Here is a tiny trained network, its code and every weight. The questions are about switching its units off for an input and a target symbol, where a switched-off unit gives its printed mean instead of its output.

import numpy as np


def w(rows, s, z=0):
    codes = np.array(rows[::2]) - 128.0
    scale = np.full(codes.shape[1], s)
    scale[-1] = z or s
    return codes * scale


def softmax(a):
    e = np.exp(a - a.max(-1, keepdims=True))
    return e / e.sum(-1, keepdims=True)


def log_softmax(a):
    a = a - a.max(-1, keepdims=True)
    return a - np.log(np.exp(a).sum(-1, keepdims=True))


def net(x, mask):
    ids = ['ΓΔΘΛΞΠαβεζημσφω'.index(c) for c in x.split()]
    T = len(ids)
    res = E[ids] + P[:T]
    u = 0
    for l in range(3):
        r = res
        for j in range(2):
            rows = slice(2 * j, 2 * j + 2)
            q, k, v = (r @ M[l][rows].T for M in (Q, K, V))
            z = softmax(np.where(np.tri(T) > 0, q @ k.T / 2**0.5, -1e9)) @ v
            o = O[l][rows]
            res = res + np.where(mask[u + j], z, o[:, -1]) @ o[:, :-1]
        u += 2
    return log_softmax(res[-1] @ U[:, :-1].T + U[:, -1])


Q, K, V, O = {}, {}, {}, {}
E = w([
[108,118,161,106,114,94,102,135],'Γ',
[99,103,184,85,125,123,123,140],'Δ',
[105,118,165,98,114,104,102,144],'Θ',
[176,190,169,110,227,182,148,102],'Λ',
[183,180,157,89,225,192,149,98],'Ξ',
[135,173,152,101,99,41,95,191],'Π',
[178,159,141,34,204,167,208,100],'α',
[100,84,198,68,136,185,142,140],'β',
[203,98,95,44,172,166,139,44],'ε',
[123,91,137,125,107,86,109,105],'ζ',
[141,105,77,97,88,231,26,149],'η',
[189,99,174,143,73,207,239,84],'μ',
[254,173,51,206,72,160,180,96],'σ',
[156,66,111,196,119,69,82,77],'φ',
[179,126,168,164,131,30,129,153],'ω',
],0.017)
P = w([
[2,210,205,96,38,134,111,13],'0',
[76,222,187,57,57,136,85,44],'1',
[106,214,169,59,72,121,64,65],'2',
[119,195,156,60,78,111,68,89],'3',
[134,179,147,71,84,105,71,109],'4',
[148,159,142,85,94,105,78,124],'5',
[160,140,132,100,101,105,94,139],'6',
[178,116,138,106,115,109,103,158],'7',
[194,98,130,128,120,108,114,173],'8',
[209,77,130,140,130,112,125,190],'9',
[224,52,124,153,146,110,135,205],'10',
[236,36,133,154,165,118,153,224],'11',
[254,15,134,168,177,123,158,245],'12',
],0.009)
Q[0] = w([
[71,137,68,169,120,120,95,233],'L0H1',
[1,151,34,128,148,178,111,172],'L0H1',
[161,155,171,189,164,145,115,155],'L0H2',
[189,91,182,106,96,104,105,85],'L0H2',
],0.0094)
K[0] = w([
[4,236,125,118,94,149,70,201],'L0H1',
[43,155,109,54,138,255,60,172],'L0H1',
[147,132,93,120,165,69,144,132],'L0H2',
[130,82,115,170,53,106,127,198],'L0H2',
],0.0091)
V[0] = w([
[144,76,144,158,142,77,197,103],'L0H1',
[99,178,144,240,254,180,115,103],'L0H1',
[139,74,124,104,234,108,182,143],'L0H2',
[203,98,146,85,92,73,100,151],'L0H2',
],0.0071)
O[0] = w([
[74,79,176,131,106,66,106,113,123],'L0H1',
[14,174,95,254,101,134,96,130,8],'L0H1',
[123,119,8,91,56,142,161,197,2],'L0H2',
[246,41,168,96,133,118,115,69,230],'L0H2',
],0.006,0.0053)
Q[1] = w([
[143,144,170,98,50,81,90,200],'L1H1',
[181,129,170,107,207,96,149,110],'L1H1',
[213,156,107,143,123,166,136,100],'L1H2',
[84,147,132,171,8,52,61,177],'L1H2',
],0.013)
K[1] = w([
[57,225,233,87,82,2,112,217],'L1H1',
[116,32,88,164,170,126,146,218],'L1H1',
[182,60,35,230,124,39,128,225],'L1H2',
[77,250,173,64,59,80,88,11],'L1H2',
],0.0076)
V[1] = w([
[160,73,115,166,51,197,8,146],'L1H1',
[155,161,173,148,247,98,105,254],'L1H1',
[178,160,58,121,244,94,237,154],'L1H2',
[187,195,143,214,30,32,77,120],'L1H2',
],0.0061)
O[1] = w([
[134,114,105,110,68,156,71,170,83],'L1H1',
[95,148,179,201,106,81,127,156,237],'L1H1',
[153,122,102,159,140,154,187,64,5],'L1H2',
[99,119,158,97,142,247,150,169,205],'L1H2',
],0.011,0.0023)
Q[2] = w([
[9,79,139,145,92,57,81,143],'L2H1',
[137,100,133,98,131,176,137,142],'L2H1',
[218,83,154,70,194,177,136,103],'L2H2',
[121,137,62,132,158,133,121,118],'L2H2',
],0.015)
K[2] = w([
[86,221,146,119,65,140,129,61],'L2H1',
[150,90,113,233,156,121,150,160],'L2H1',
[206,1,124,198,137,115,172,204],'L2H2',
[201,132,193,170,53,159,139,78],'L2H2',
],0.0093)
V[2] = w([
[64,71,200,181,152,37,123,131],'L2H1',
[89,12,88,192,140,189,53,7],'L2H1',
[120,130,115,48,249,62,68,161],'L2H2',
[99,139,204,91,9,171,147,1],'L2H2',
],0.0068)
O[2] = w([
[163,228,225,134,67,80,190,183,76],'L2H1',
[200,254,142,176,80,130,13,7,61],'L2H1',
[165,195,73,62,175,66,170,183,196],'L2H2',
[116,74,194,185,166,80,116,75,253],'L2H2',
],0.0085,0.0069)
U = w([
[127,132,139,110,113,147,132,113,49],'Γ',
[116,135,139,110,111,150,133,113,66],'Δ',
[125,137,140,114,112,147,129,114,62],'Θ',
[100,179,147,185,149,152,131,131,177],'Λ',
[107,174,125,171,152,148,135,123,181],'Ξ',
[150,133,128,153,187,174,150,177,76],'Π',
[109,137,85,135,150,131,216,92,136],'α',
[140,155,135,144,147,139,148,115,91],'β',
[186,150,108,106,145,121,133,77,17],'ε',
[176,158,139,133,168,146,140,112,29],'ζ',
[137,100,89,56,107,134,78,186,255],'η',
[73,27,212,177,123,1,47,118,159],'μ',
[103,105,134,141,164,227,133,132,104],'σ',
[183,204,191,88,75,197,115,105,69],'φ',
[154,120,149,62,94,214,171,170,109],'ω',
],0.0062,0.006)

Each question gives the input, a string of symbols that net reads in full, and the target symbol t.
The units are the heads (2 rows each of Q, K, V and O). Each row of codes is followed by its name. A weight is (code - 128) times the scale printed after its matrix; where a second scale follows, it is the last column's (O and U).
mask holds one flag per head, layer by layer. A switched-off head (its flag False) gives its mean, the last column of its rows in O, instead of its output. The means were averaged over made-up inputs and are rounded, as every weight is.
A unit's drop is (log p(t) with every unit on - log p(t) with that unit switched off) / (log p(t) with every unit on - log p(t) with every unit switched off).
The circuit of an input: a set's keep is (log p(t) with only the set's units on - log p(t) with every unit switched off) / (log p(t) with every unit on - log p(t) with every unit switched off). Starting from all 6 units, units are removed one at a time, each time the one whose removal leaves the highest keep (on an exact tie, the one counted first), for as long as the keep stays at least 0.8.
circuit, biggest first: the units of the circuit, biggest drop first
most important unit: the unit with the biggest drop
which heads matter: for each layer, one digit per head in row order, 1 if its drop is at least 0.15 and else 0, layers parted by /
input β η σ Ξ α Π ζ ε Θ α, target ε: which heads matter => 00 / 11 / 10
input φ σ η Λ Γ φ α Π Ξ Θ Π, target η: most important unit => L2H2
input Π Δ φ β Ξ, target φ: circuit, biggest first => (L2H1, L1H2)
input μ Θ ω α ε φ μ μ Π η Δ Λ, target η: which heads matter => 10 / 10 / 01
input Γ α Π φ ε ζ Π ω Λ Λ, target ω: which heads matter => 00 / 01 / 11
input μ Θ ε Π σ Λ α Θ μ ω Γ Γ, target η: which heads matter => 11 / 00 / 01
input Θ Ξ ε ω Π Λ η α, target η: which heads matter => 00 / 11 / 00
input η ζ η Θ ω α φ ε Λ Ξ ω Θ α, target ω: circuit, biggest first => (L2H1, L2H2)
input μ μ Π μ Π σ Π α, target σ: circuit, biggest first => (L1H2, L2H2)
input σ φ φ α, target φ: which heads matter => 00 / 00 / 10
input Δ Γ ζ Θ Δ α Π α Λ η η α α, target η: circuit, biggest first => (L1H1, L2H2)
input ε σ α, target σ: circuit, biggest first => (L1H2, L2H1, L2H2)
input ω Π μ μ β α α Π ε η μ β Ξ, target μ: circuit, biggest first => (L2H2, L0H1)
input η ω μ, target ω: circuit, biggest first => (L1H2, L2H1)
input Π ω Π Π μ Λ μ η Λ, target μ: which heads matter => 00 / 00 / 01
input Γ β Λ ω ζ ε, target ω: most important unit => L1H2
input μ Γ μ ε Θ μ Θ Θ Γ, target η: circuit, biggest first => (L2H2, L1H2)
input σ α η, target σ: circuit, biggest first => (L0H1, L2H2, L1H2)
input ω ω η, target ω: which heads matter => 10 / 01 / 10
input Π Γ μ η α Π Γ Γ ζ Δ β η Δ, target η: circuit, biggest first => (L2H2)
